Rows and roughly how far along a hidden order each lies, from 0 to 10
In the rows, 128 means zero.
[120 129 141 133 130 128 130 127 134 130 124 130 129 122 123 127 140 143
 130 127 127 117 124 134 128 125 125 137 128 125 113 123 112 117 130 134
 128 129 126 133 125 128 129 138 120 120 127 129 130 131 124 141 120 128
 136 129 138 124 129 132 130 150 127 131 127 119 129 131 129 120 128 149
 137 132 137 139 144 142 158 149 157 153 156 160 195 222 209 191 194 227
 214 237 229 166 215 165 191 170 163 155 166 152 157 181 140 143 153 148
 143 152 145 125 124 127 133 125 125 132 128 125 123 124 123 137 121 133
 134 126 125 129 131 138 131 131 134 135 120 123 132 129 128 122 118 141
 128 132 119 120 126 128 129 130 110 145 136 131 112 124 121 132 114 133
 130 133 146 130 128 129 134 118 133] => 6
[179 204 206 191 192 179 190 245 188 165 172 170 163 142 146 145 167 189
 138 134 130 134 124 146 137 129 128 137 132 130 127 131 118 124 126 109
 137 125 124 131 126 129 126 135 118 115 132 127 123 127 124 139 122 123
 123 126 129 127 132 130 129 142 125 128 128 119 124 125 124 128 138 124
 135 130 133 131 131 129 116 123 124 119 122 129 134 141 133 124 126 130
 126 130 134 127 119 126 126 127 125 130 124 129 134 157 130 128 129 135
 120 158 143 127 132 135 129 122 132 127 121 126 120 122 134 135 125 124
 130 129 129 128 128 126 127 125 120 126 131 126 129 128 127 129 124 137
 135 131 132 130 127 133 131 126 124 147 139 148 132 135 137 150 153 176
 161 172 205 158 186 153 198 165 174] => 4
[119 131 136 133 133 119 123 142 125 124 127 137 137 120 122 125 143 143
 128 127 128 128 126 150 124 133 125 139 131 125 120 135 127 123 134 111
 130 129 129 133 124 133 147 152 121 138 140 142 139 142 145 208 152 203
 164 210 229 173 186 179 169 237 181 168 171 229 163 154 171 188 181 170
 164 150 143 144 147 136 132 134 142 124 127 129 123 147 139 124 114 121
 129 128 140 127 134 123 118 135 121 130 117 136 127 159 131 120 113 139
 121 146 163 119 130 128 127 131 134 117 124 126 116 123 124 138 124 111
 129 124 130 130 126 134 129 125 136 129 122 126 131 126 125 122 113 152
 121 127 127 122 130 124 136 127 111 142 141 141 112 127 115 133 116 131
 121 134 145 132 136 134 123 113 131] => 1
[127 121 128 125 129 124 121 131 131 127 132 131 134 123 126 128 128 132
 134 128 124 126 128 149 129 132 115 125 123 126 123 128 135 123 131 121
 136 126 127 130 128 127 129 131 121 116 126 135 132 130 123 131 131 137
 124 129 136 125 129 125 128 124 124 126 124 116 127 124 132 126 132 132
 125 123 127 127 134 130 123 124 130 123 129 130 128 140 133 134 128 120
 124 134 134 123 133 125 127 130 126 132 122 131 128 144 128 131 142 129
 124 131 129 129 132 119 131 131 121 123 117 120 126 131 133 137 127 111
 133 128 129 133 131 139 133 141 153 161 150 145 154 153 157 178 187 221
 255 181 180 198 191 172 193 188 197 223 200 196 190 177 159 170 152 166
 145 145 158 132 141 133 140 124 132] => 9
[126 128 130 134 128 121 120 139 134 128 132 137 135 121 125 133 128 135
 128 129 125 130 125 148 135 126 125 126 127 124 125 128 121 126 125 119
 128 133 127 125 120 124 127 136 115 118 126 126 133 129 124 128 121 143
 128 136 124 126 127 129 130 130 125 130 128 129 125 127 124 131 138 123
 131 126 124 129 134 123 124 125 129 126 125 128 123 141 134 124 125 124
 132 133 126 132 126 128 129 134 134 135 136 137 134 168 146 144 207 173
 165 215 227 191 176 205 207 182 200 214 212 188 191 196 246 188 157 196
 172 180 144 158 147 158 141 134 137 155 145 130 134 131 131 125 121 149
 128 122 132 124 127 125 132 126 121 149 137 139 116 124 118 126 123 143
 123 138 135 128 131 128 126 120 124] => 10
[124 130 135 134 132 114 123 143 131 123 128 132 128 127 134 125 132 132
 129 129 126 128 128 145 138 125 136 141 142 139 144 151 170 148 159 173
 185 156 163 170 180 168 255 218 211 248 197 199 181 166 179 243 166 179
 153 172 185 144 147 144 137 158 134 132 132 132 128 124 122 120 133 125
 136 131 113 125 130 135 128 128 120 124 122 126 128 127 123 127 124 123
 131 130 129 130 124 128 122 128 128 127 129 129 131 142 127 129 118 129
 126 124 133 122 122 125 127 127 135 127 117 128 120 119 134 126 129 130
 128 133 127 140 127 122 124 125 127 129 129 121 128 124 131 141 136 129
 116 134 128 124 130 126 134 130 133 130 128 128 118 125 129 127 128 124
 132 137 129 129 132 128 131 125 127] => 0
[122 126 136 126 131 127 126 124 129 124 131 123 135 122 144 134 146 138
 128 123 127 129 128 148 126 135 128 130 136 122 125 136 140 128 129 124
 138 126 126 126 127 132 140 124 133 145 140 144 144 142 143 196 149 182
 164 196 227 177 176 178 172 241 180 166 174 227 168 157 183 194 178 186
 157 162 151 145 141 141 140 136 138 133 128 130 128 147 139 127 122 127
 133 129 137 126 135 124 121 128 122 129 125 131 137 139 132 128 109 133
 122 120 114 117 130 125 125 131 133 125 127 128 124 121 124 130 125 122
 131 132 130 128 133 129 137 132 135 124 121 130 130 130 126 129 115 135
 124 128 127 122 129 124 128 131 142 140 134 136 115 127 124 133 121 132
 123 135 131 128 127 127 132 124 127] => 1
[127 127 133 129 123 122 122 133 130 127 131 133 126 117 120 127 130 136
 133 126 127 128 122 136 131 124 127 133 122 129 118 123 123 123 121 120
 133 131 128 129 123 130 129 148 119 129 129 131 135 124 114 124 127 136
 130 127 124 128 126 127 133 164 124 130 133 117 126 128 143 127 125 118
 138 122 131 127 134 132 117 126 130 127 128 129 121 137 130 125 125 126
 127 139 128 124 122 124 129 132 128 132 125 130 121 138 128 132 144 129
 125 126 139 126 134 125 135 132 132 139 134 140 139 145 166 167 142 199
 172 184 157 191 178 180 171 197 199 255 200 174 170 172 167 190 182 195
 236 156 146 144 146 137 136 130 131 142 137 129 129 120 118 132 121 127
 124 132 128 129 128 130 129 127 129] => 10
[118 128 139 134 129 122 138 134 130 127 130 131 137 124 126 138 141 138
 126 123 127 127 127 143 126 128 127 137 127 125 122 130 135 124 129 121
 143 117 127 125 119 131 138 146 117 122 129 125 128 133 124 149 129 141
 144 162 174 143 151 154 170 195 163 155 170 224 164 164 197 217 213 240
 194 188 184 178 169 173 167 156 161 146 142 139 143 156 149 134 128 141
 133 127 131 126 136 124 123 134 124 129 126 135 123 145 135 124   1 130
 123 131 131 118 127 128 139 127 125 121 131 131 120 122 118 132 125 127
 126 136 131 129 128 138 133 136 134 127 135 131 133 128 128 125 125 127
 138 130 126 122 127 129 128 130 117 138 130 131 116 130 124 122 116 132
 131 132 141 129 127 129 130 121 128] => 2
[132 139 150 147 146 140 149 209 167 159 179 177 191 172 181 196 255 239
 163 183 192 188 194 231 209 176 165 179 170 158 156 151 161 139 140 138
 146 130 128 129 133 130 163 127 121 126 124 126 127 126 122 148 120 135
 131 127 130 125 128 131 127 137 127 133 127 111 128 127 126 133 140 117
 133 128 130 129 127 130 114 124 129 117 124 126 127 136 128 129 122 120
 130 122 134 124 123 127 132 125 124 130 119 132 122 127 132 126 140 129
 128 132 136 122 125 133 122 128 131 120 130 120 129 128 129 127 126 122
 126 129 127 134 127 125 130 132 134 136 123 126 130 127 124 133 134 126
 127 133 126 129 133 127 132 123 120 139 131 138 127 124 126 124 123 134
 130 136 148 130 132 132 137 123 133] => 2
[135 142 140 135 134 128 132 145 133 125 132 133 132 123 129 133 130 137
 128 130 125 127 123 138 128 126 129 135 119 126 120 129 139 127 130 120
 140 127 129 127 126 126 138 135 125 115 121 140 126 130 127 140 126 131
 130 134 131 127 127 130 128 132 144 128 126 115 130 126 122 129 131 117
 129 132 132 130 129 124 124 125 129 122 123 123 122 144 137 129 121 125
 122 137 139 125 130 125 125 129 129 126 120 130 126 152 126 130 133 128
 119 138 134 131 128 125 129 124 130 122 128 122 124 126 130 132 124 124
 127 127 132 130 129 131 126 134 137 130 132 129 136 133 137 141 146 168
 221 151 158 168 165 158 181 183 187 224 214 219 219 213 192 212 194 224
 179 185 204 154 162 141 157 136 141] => 7
[125 127 134 128 122 126 119 147 135 126 133 134 134 113 125 126 137 131
 130 128 129 126 120 153 126 127 127 137 117 126 115 132 127 124 134 120
 132 127 124 130 123 129 134 141 119 128 130 128 131 120 119 130 125 138
 129 128 130 125 130 125 130 129 120 133 131 111 124 127 134 131 133 113
 131 121 128 155 137 132 118 119 117 125 126 127 129 138 130 121 127 128
 124 135 128 126 128 127 126 131 132 134 127 132 117 150 128 133 147 132
 128 149 157 129 135 126 134 130 143 144 138 144 148 154 183 182 152 199
 180 209 163 200 182 193 177 186 199 255 196 168 163 161 157 170 160 181
 194 149 135 139 143 131 138 128 122 147 144 125 127 116 113 133 119 134
 126 133 135 131 130 131 128 123 134] => 10
[122 134 136 135 128 123 119 145 138 126 131 139 131 121 122 126 133 147
 126 129 124 122 118 135 131 125 125 135 126 117 122 125 125 122 128 110
 128 134 125 132 122 122 129 146 113 124 128 126 124 126 124 132 119 143
 129 131 113 125 125 134 130 128 124 130 130 127 124 133 124 115 135 123
 132 128 121 127 134 123 118 129 129 125 129 127 123 144 138 125 119 129
 127 146 127 131 137 130 137 139 143 144 145 149 165 218 156 157 250 202
 192 253 245 206 185 225 214 181 191 206 196 170 169 176 184 173 139 165
 153 139 133 140 132 144 132 133 131 136 146 121 135 127 127 129 125 143
 133 130 128 124 123 126 137 132 117 144 131 144 122 119 118 119 121 129
 122 141 146 129 128 128 124 118 129] => 9
[127 135 132 137 130 120 129 143 135 131 132 130 129 133 136 126 143 146
 136 142 143 148 156 186 183 165 170 194 200 180 223 202 247 201 176 216
 211 172 166 172 187 156 237 172 159 184 149 140 140 139 131 154 131 134
 132 123 132 125 126 128 127 128 121 127 123 132 126 126 130 134 124 125
 132 130 126 128 130 130 121 125 132 121 126 127 126 129 118 134 126 120
 134 136 120 128 124 130 133 126 128 130 118 135 130 128 129 130 148 135
 128 119 130 130 127 133 135 126 130 127 129 126 127 128 149 129 128 127
 121 136 126 132 125 117 133 131 135 133 128 125 129 129 128 133 135 132
 116 135 127 131 130 127 132 122 128 141 129 130 137 133 144 126 124 131
 133 135 131 130 133 127 125 122 126] => 0
[123 125 134 132 129 125 128 124 130 128 125 130 133 125 127 133 143 142
 126 125 130 126 127 141 119 132 129 128 139 129 121 128 131 124 127 128
 132 127 128 131 128 130 131 129 116 138 125 128 118 130 116 134 122 128
 134 137 121 127 134 129 135 137 140 138 139 156 146 146 171 177 182 215
 174 187 187 180 172 193 211 183 204 179 173 169 199 208 192 164 161 166
 160 154 159 135 137 134 139 133 131 132 127 134 127 134 129 126 123 124
 128 125 140 123 131 123 121 129 129 123 127 124 125 130 116 137 122 131
 124 130 132 128 117 138 135 137 129 131 115 121 131 133 127 128 130 143
 123 127 124 153 130 126 127 130 118 137 136 135 117 131 124 119 119 137
 133 127 138 132 127 131 131 121 128] => 4
[122 130 132 134 129 124 125 147 139 127 132 148 130 122 126 125 133 138
 127 127 123 124 122 143 135 127 128 127 125 122 125 121 101 123 127 105
 130 134 123 129 117 124 124 145 117 117 129 124 126 130 122 136 117 143
 124 132 125 129 125 130 129 139 130 128 124 137 128 130 122 119 131 116
 134 118 124 132 132 124 120 121 131 127 129 129 125 135 131 124 124 130
 131 141 136 137 147 135 142 146 149 149 167 156 177 227 164 165 255 217
 200 255 247 209 185 211 204 174 181 185 187 161 158 161 172 156 139 142
 149 142 129 125 129 138 127 127 126 116 129 125 132 122 128 127 130 125
 137 131 129 120 125 124 136 131 123 144 135 134 118 122 114 106 125 135
 127 134 143 128 136 128 126 124 118] => 9
[125 127 134 132 127 120 116 150 132 126 131 131 131 110 123 124 140 156
 131 126 130 128 115 143 127 123 122 124 123 127 123 123 121 117 131 115
 132 129 127 134 122 124 116 139 113 124 125 127 134 126 118 135 123 143
 128 133 125 122 135 129 128 132 122 129 133 118 124 128 133 133 133 119
 139 120 127 128 142 129 115 124 132 124 128 124 121 143 138 125 123 126
 128 132 121 127 128 125 126 133 126 131 122 132 113 148 128 132 151 136
 126 129 146 128 134 132 139 136 142 150 142 144 146 154 182 176 145 199
 181 201 159 202 185 191 179 201 196 255 198 167 166 165 160 182 160 191
 209 148 135 139 143 132 136 125 118 148 139 149 116 115 114 128 118 129
 126 135 138 129 130 130 126 122 131] => 10
[123 136 136 141 127 120 127 152 133 126 124 140 134 125 142 125 137 146
 133 138 134 129 136 166 145 143 145 167 172 160 185 184 225 175 186 209
 212 177 174 188 197 171 255 216 188 217 173 164 156 149 140 182 140 161
 136 141 147 128 133 129 131 160 127 127 133 116 128 127 109 139 138 122
 136 127 125 131 134 131 122 126 129 116 123 126 122 121 129 129 127 124
 126 131 128 129 128 130 129 130 127 130 124 133 129 142 129 134 132 128
 128 128 137 120 129 132 124 124 128 126 117 125 123 118 136 129 128 122
 127 139 123 139 124 132 129 129 130 124 121 120 126 136 126 128 122 146
 117 131 121 122 129 126 132 124 116 147 136 133 120 130 118 124 129 130
 129 133 147 132 132 128 122 119 127] => 0
